Look-ups in named tables: a row name and a column name give one cell, copied from the table.

Table denin
	sirusig	vugalo
ratobat	72186	22920
femas	73617	34682
sef	35472	61934
gid	46195	70453
duv	39866	39603
zomupi	60302	37277
baru	61221	45734
nol	38340	57071
leg	74076	36610
kod	56005	92943

What is the sirusig of gid in denin?
46195
What is the vugalo of ratobat in denin?
22920
What is the vugalo of zomupi in denin?
37277
What is the sirusig of sef in denin?
35472
What is the vugalo of kod in denin?
92943
What is the vugalo of sef in denin?
61934
What is the vugalo of baru in denin?
45734
What is the sirusig of ratobat in denin?
72186
What is the sirusig of kod in denin?
56005
What is the vugalo of gid in denin?
70453
What is the sirusig of zomupi in denin?
60302
What is the sirusig of femas in denin?
73617
What is the sirusig of baru in denin?
61221
What is the vugalo of femas in denin?
34682
What is the sirusig of nol in denin?
38340
What is the vugalo of nol in denin?
57071
What is the sirusig of leg in denin?
74076
What is the vugalo of leg in denin?
36610
What is the vugalo of duv in denin?
39603
Which row has the largest vugalo? kod

gazase =
|  | lufife | vize | lepore | vozatog | gugase | pozu | fudo | palusa |
|---|---|---|---|---|---|---|---|---|
| gopu | 5.60 | 4.22 | 3.25 | 1.89 | 7.31 | 6.61 | 6.85 | 3.67 |
| lorez | 6.22 | 2.15 | 3.19 | 1.87 | 2.45 | 5.29 | 4.31 | 3.48 |
| batobiz | 3.80 | 5.15 | 3.46 | 2.53 | 8.40 | 5.31 | 6.59 | 3.09 |

vozatog of lorez is 1.87
vize of gopu is 4.22
palusa of gopu is 3.67
lufife of lorez is 6.22
lepore of gopu is 3.25
lepore of lorez is 3.19
gugase of gopu is 7.31

noza
           vam  gufevaz    sen
paru     -0.47    -0.18  -0.06
gira     -0.17    -0.15  -0.49
lifo      0.63    -0.13  -0.07
migu     -0.16    -0.01  -0.26
nop      -0.07    -0.21  -0.25
remu     -0.44    -0.73  -0.09
sobu     -0.27    -0.18   0.06
munasad   0.07    -0.67  -0.63
nir      -0.69    -0.46  -0.48
viragir  -0.52    -0.40  -0.46

gufevaz of paru is -0.18
gufevaz of remu is -0.73
vam of migu is -0.16
vam of viragir is -0.52
gufevaz of gira is -0.15
gufevaz of lifo is -0.13
vam of sobu is -0.27
sen of nir is -0.48
vam of nop is -0.07
sen of nop is -0.25
Which row has the largest sen? sobu

sed =
         tol  zodabet
sekufes  142      106
bisuf    166      115
zefika   193      127
mogoda   111      149
bovo     118      149
vupeli    59      123
pup      177      161

What is the tol of vupeli in sed?
59
What is the tol of pup in sed?
177
What is the zodabet of mogoda in sed?
149
What is the zodabet of pup in sed?
161
What is the zodabet of bovo in sed?
149
What is the zodabet of vupeli in sed?
123
What is the zodabet of zefika in sed?
127
What is the tol of sekufes in sed?
142
What is the tol of mogoda in sed?
111
What is the tol of bovo in sed?
118
What is the zodabet of bisuf in sed?
115
What is the zodabet of sekufes in sed?
106
What is the tol of bisuf in sed?
166

tepi =
,lar,bozital
fezokis,129,31
gimopib,201,129
noz,123,130
runa,105,138
did,86,146
pegigod,50,162
keb,50,163
zam,58,160
rarusez,155,121

What is the bozital of runa in tepi?
138
What is the bozital of gimopib in tepi?
129
What is the bozital of keb in tepi?
163
What is the lar of pegigod in tepi?
50
What is the lar of keb in tepi?
50
What is the bozital of noz in tepi?
130
What is the bozital of rarusez in tepi?
121
What is the bozital of did in tepi?
146
What is the lar of did in tepi?
86
What is the lar of fezokis in tepi?
129
What is the lar of runa in tepi?
105
Which row has the largest bozital? keb

vuv:
	milisi	mogiva	mudavo	sogo	bibid
gadar	166	65	86	121	68
ravalat	200	107	78	83	52
vuzon	152	204	102	15	98
fefev	11	88	137	128	166

What is the mudavo of ravalat in vuv? 78
What is the milisi of gadar in vuv? 166
What is the mogiva of vuzon in vuv? 204
What is the milisi of fefev in vuv? 11
What is the mudavo of vuzon in vuv? 102
What is the sogo of vuzon in vuv? 15
What is the bibid of ravalat in vuv? 52
What is the sogo of gadar in vuv? 121
What is the milisi of vuzon in vuv? 152
What is the bibid of gadar in vuv? 68
What is the bibid of vuzon in vuv? 98
Row with the largest milisi: ravalat

Table bar
         mif  leb  bubad  biz  komazu  moz  poz
zifa     326  280    245  298     920  248  220
vibinel  247  253    350  215     419  220  341
sif      104  144    325  246     803  227  370
sel      213  198    252  223     452  303  329
siv      216  245    134  270     412  149  103
bovav    271  171    246  218     807  253  174

What is the biz of sel in bar?
223
What is the komazu of sel in bar?
452
What is the mif of sel in bar?
213
What is the biz of sif in bar?
246
What is the poz of vibinel in bar?
341
What is the biz of siv in bar?
270
What is the mif of vibinel in bar?
247
Which row has the largest bubad? vibinel

Table givub
	bafotu	mosaz	guker	baga	ridas	lonul	sisidig	mivufa	fatavi	kato
soboz	104	136	113	96	150	72	134	6	114	41
vaver	64	77	64	95	167	141	176	74	86	101
togid	100	145	116	56	16	64	63	78	53	114
voziz	80	71	207	126	102	129	133	81	162	78
sunemet	153	126	60	24	71	131	65	167	89	129
vugu	117	198	109	160	92	83	109	64	88	138

fatavi of vaver is 86
kato of vugu is 138
sisidig of sunemet is 65
ridas of sunemet is 71
fatavi of voziz is 162
ridas of vaver is 167
baga of sunemet is 24
ridas of vugu is 92
lonul of soboz is 72
fatavi of sunemet is 89
fatavi of soboz is 114
kato of soboz is 41
mivufa of soboz is 6
mosaz of soboz is 136
Row with the largest guker: voziz

peb:
         kiris   rana   biba  dopiv  kidem
vamafa   26.62  48.61  47.07  50.43  48.44
vukaved  15.37  49.79  50.75  49.43  51.63
luze     37.82  50.52  52.14  51.24  51.16
gav      68.72  51.21  51.98  50.50  52.61
nenuvon  79.86  50.74  52.00  52.68  50.17
kuva     50.05  48.91  48.15  48.67  49.87
pizu     37.55  49.74  48.54  48.63  50.35
vizo     19.91  50.90  50.87  49.63  50.25

pizu, kidem: 50.35
nenuvon, dopiv: 52.68
gav, kiris: 68.72
vukaved, biba: 50.75
vukaved, dopiv: 49.43
nenuvon, kidem: 50.17
vukaved, kiris: 15.37
gav, dopiv: 50.50
kuva, rana: 48.91
vizo, biba: 50.87
vizo, rana: 50.90
vamafa, dopiv: 50.43
Which row has the largest rana? gav

Table kesifab
	bib	poka	mefotam	lazi	miburer
pagef	140	68	191	151	82
sefude	216	121	191	109	104
dilog	92	59	104	167	108
mis	201	153	110	102	193
volero	187	90	198	128	85
damufe	122	148	38	135	137
bemete	223	152	140	98	177
rinus	102	107	43	154	141
nub	227	143	171	100	144
gis	106	58	160	164	90
zerosaf	92	72	62	165	132

bib of rinus is 102
mefotam of volero is 198
lazi of gis is 164
miburer of mis is 193
poka of dilog is 59
miburer of bemete is 177
miburer of damufe is 137
lazi of volero is 128
bib of damufe is 122
poka of bemete is 152
lazi of nub is 100
bib of volero is 187
bib of mis is 201
mefotam of nub is 171
mefotam of rinus is 43
mefotam of mis is 110
mefotam of damufe is 38
lazi of zerosaf is 165
bib of dilog is 92
lazi of bemete is 98

